Here is a tiny trained network, its code and every weight. The questions are about switching its units off for an input and a class, where a switched-off unit gives its printed mean instead of its output.

import numpy as np


def w(rows, s, z=0):
    codes = np.array(rows[::2]) - 128.0
    scale = np.full(codes.shape[1], s)
    scale[-1] = z or s
    return codes * scale


def norm(h):
    return h / np.sqrt((h * h).mean(-1, keepdims=True) + 1e-5)


def f(y):
    return y / 2 * (1 + np.tanh(0.7978845608 * (y + 0.044715 * y**3)))


def log_softmax(a):
    a = a - a.max(-1, keepdims=True)
    return a - np.log(np.exp(a).sum(-1, keepdims=True))


def net(x, mask):
    res = np.array(x, float).reshape(1, 5) / 4 @ E
    u = 0
    for l in range(2):
        y = f(norm(res) @ A[l][:, :-1].T + A[l][:, -1])
        res = res + np.where(mask[u : u + 4], y, B[l][:, -1]) @ B[l][:, :-1]
        u += 4
    return log_softmax(norm(res)[-1] @ U[:, :-1].T + U[:, -1])


A, B = {}, {}
E = w([
[117,87,94,179,147,83,87,153,98,5],'x0',
[165,123,82,124,123,114,109,117,84,143],'x1',
[88,169,33,144,129,166,149,179,194,167],'x2',
[149,154,130,171,65,200,158,174,26,111],'x3',
[88,128,124,162,133,83,155,102,125,176],'x4',
],0.011)
A[0] = w([
[168,82,126,79,182,91,178,193,228,207,24],'0.n0',
[113,44,121,78,173,89,54,116,177,145,250],'0.n1',
[105,189,83,156,88,254,156,210,121,254,4],'0.n2',
[178,149,61,147,174,127,40,159,208,191,199],'0.n3',
],0.0088,0.0036)
B[0] = w([
[80,124,122,132,62,189,214,56,150,134,183],'0.n0',
[122,180,106,43,137,72,49,190,187,113,227],'0.n1',
[153,252,128,159,99,88,144,82,173,48,254],'0.n2',
[48,138,152,105,108,199,203,78,186,177,208],'0.n3',
],0.014,0.0086)
A[1] = w([
[79,139,106,12,226,105,68,124,160,103,39],'1.n0',
[157,193,148,196,154,172,184,94,62,56,252],'1.n1',
[188,170,181,110,96,183,171,126,141,141,84],'1.n2',
[132,161,108,228,132,157,255,97,137,157,197],'1.n3',
],0.0097,0.0026)
B[1] = w([
[196,127,19,62,62,1,159,125,150,151,217],'1.n0',
[202,45,146,231,254,77,76,205,126,169,250],'1.n1',
[142,167,91,69,97,150,72,153,183,194,182],'1.n2',
[198,85,69,72,106,175,39,180,69,149,223],'1.n3',
],0.0096,0.011)
U = w([
[94,123,93,5,85,91,147,159,216,197,215],'0',
[193,250,93,137,114,18,76,134,188,28,211],'1',
[241,117,131,233,228,177,55,238,118,183,155],'2',
[169,2,199,232,243,87,100,160,24,18,3],'3',
[10,210,149,89,78,225,225,32,206,172,3],'4',
],0.0085,0.0049)

Each question gives the input, the list of numbers given to net, and the class t.
The units are the neurons (one row each of A and B). Each row of codes is followed by its name. A weight is (code - 128) times the scale printed after its matrix; where a second scale follows, it is the last column's (A, B and U).
mask holds one flag per neuron, layer by layer. A switched-off neuron (its flag False) gives its mean, the last column of its row in B, instead of its output. The means were averaged over made-up inputs and are rounded, as every weight is.
A unit's drop is (log p(t) with every unit on - log p(t) with that unit switched off) / (log p(t) with every unit on - log p(t) with every unit switched off).
The circuit of an input: a set's keep is (log p(t) with only the set's units on - log p(t) with every unit switched off) / (log p(t) with every unit on - log p(t) with every unit switched off). Starting from all 8 units, units are removed one at a time, each time the one whose removal leaves the highest keep (on an exact tie, the one counted first), for as long as the keep stays at least 0.8.
circuit, biggest first: the units of the circuit, biggest drop first
most important unit: the unit with the biggest drop
k most important neurons: the k neurons with the biggest drops, biggest first
top k neurons in layer l: the k neurons of layer l with the biggest drops, biggest first
input [4,-7,5,6,-6], class 2: circuit, biggest first : 0.n1, 1.n1
input [1,8,2,-1,-4], class 0: most important unit : 0.n3
input [0,4,2,-5,-2], class 4: 2 most important neurons : 0.n3, 0.n0
input [0,8,8,-7,4], class 4: top 2 neurons in layer 0 : 0.n3, 0.n0
input [8,-4,5,3,7], class 2: 2 most important neurons : 0.n1, 1.n3
input [8,-8,7,-3,-7], class 0: circuit, biggest first : 0.n2, 0.n3
input [4,-7,-8,1,-8], class 3: circuit, biggest first : 0.n1, 0.n2
input [0,-5,-1,1,7], class 2: 2 most important neurons : 0.n1, 1.n3
input [-6,2,7,-8,6], class 4: top 2 neurons in layer 0 : 0.n0, 0.n3
input [1,-7,5,1,3], class 2: circuit, biggest first : 0.n1, 1.n3
input [-2,-3,-8,0,-6], class 0: 2 most important neurons : 0.n2, 1.n1
input [-8,2,1,1,-1], class 1: top 2 neurons in layer 1 : 1.n1, 1.n3
input [1,6,-1,5,-1], class 3: top 3 neurons in layer 0 : 0.n3, 0.n0, 0.n2
input [2,4,-3,2,-7], class 3: 2 most important neurons : 0.n1, 0.n3
input [-6,7,6,0,-5], class 4: most important neuron : 0.n3
input [6,6,1,0,8], class 0: 2 most important neurons : 0.n2, 1.n1
input [7,8,1,-6,-2], class 0: 2 most important neurons : 0.n2, 0.n3
input [1,7,3,5,-3], class 2: 3 most important neurons : 0.n1, 1.n1, 1.n0
input [-5,2,6,-6,2], class 4: top 2 neurons in layer 0 : 0.n0, 0.n3
input [3,7,1,-5,-7], class 0: top 2 neurons in layer 0 : 0.n3, 0.n2
input [-4,-6,5,-7,-2], class 4: most important unit : 0.n0
input [-4,4,3,-1,2], class 4: top 2 neurons in layer 0 : 0.n3, 0.n0
input [4,5,-3,8,-7], class 3: top 2 neurons in layer 0 : 0.n3, 0.n2
input [-3,-7,7,-1,6], class 4: top 2 neurons in layer 0 : 0.n0, 0.n3
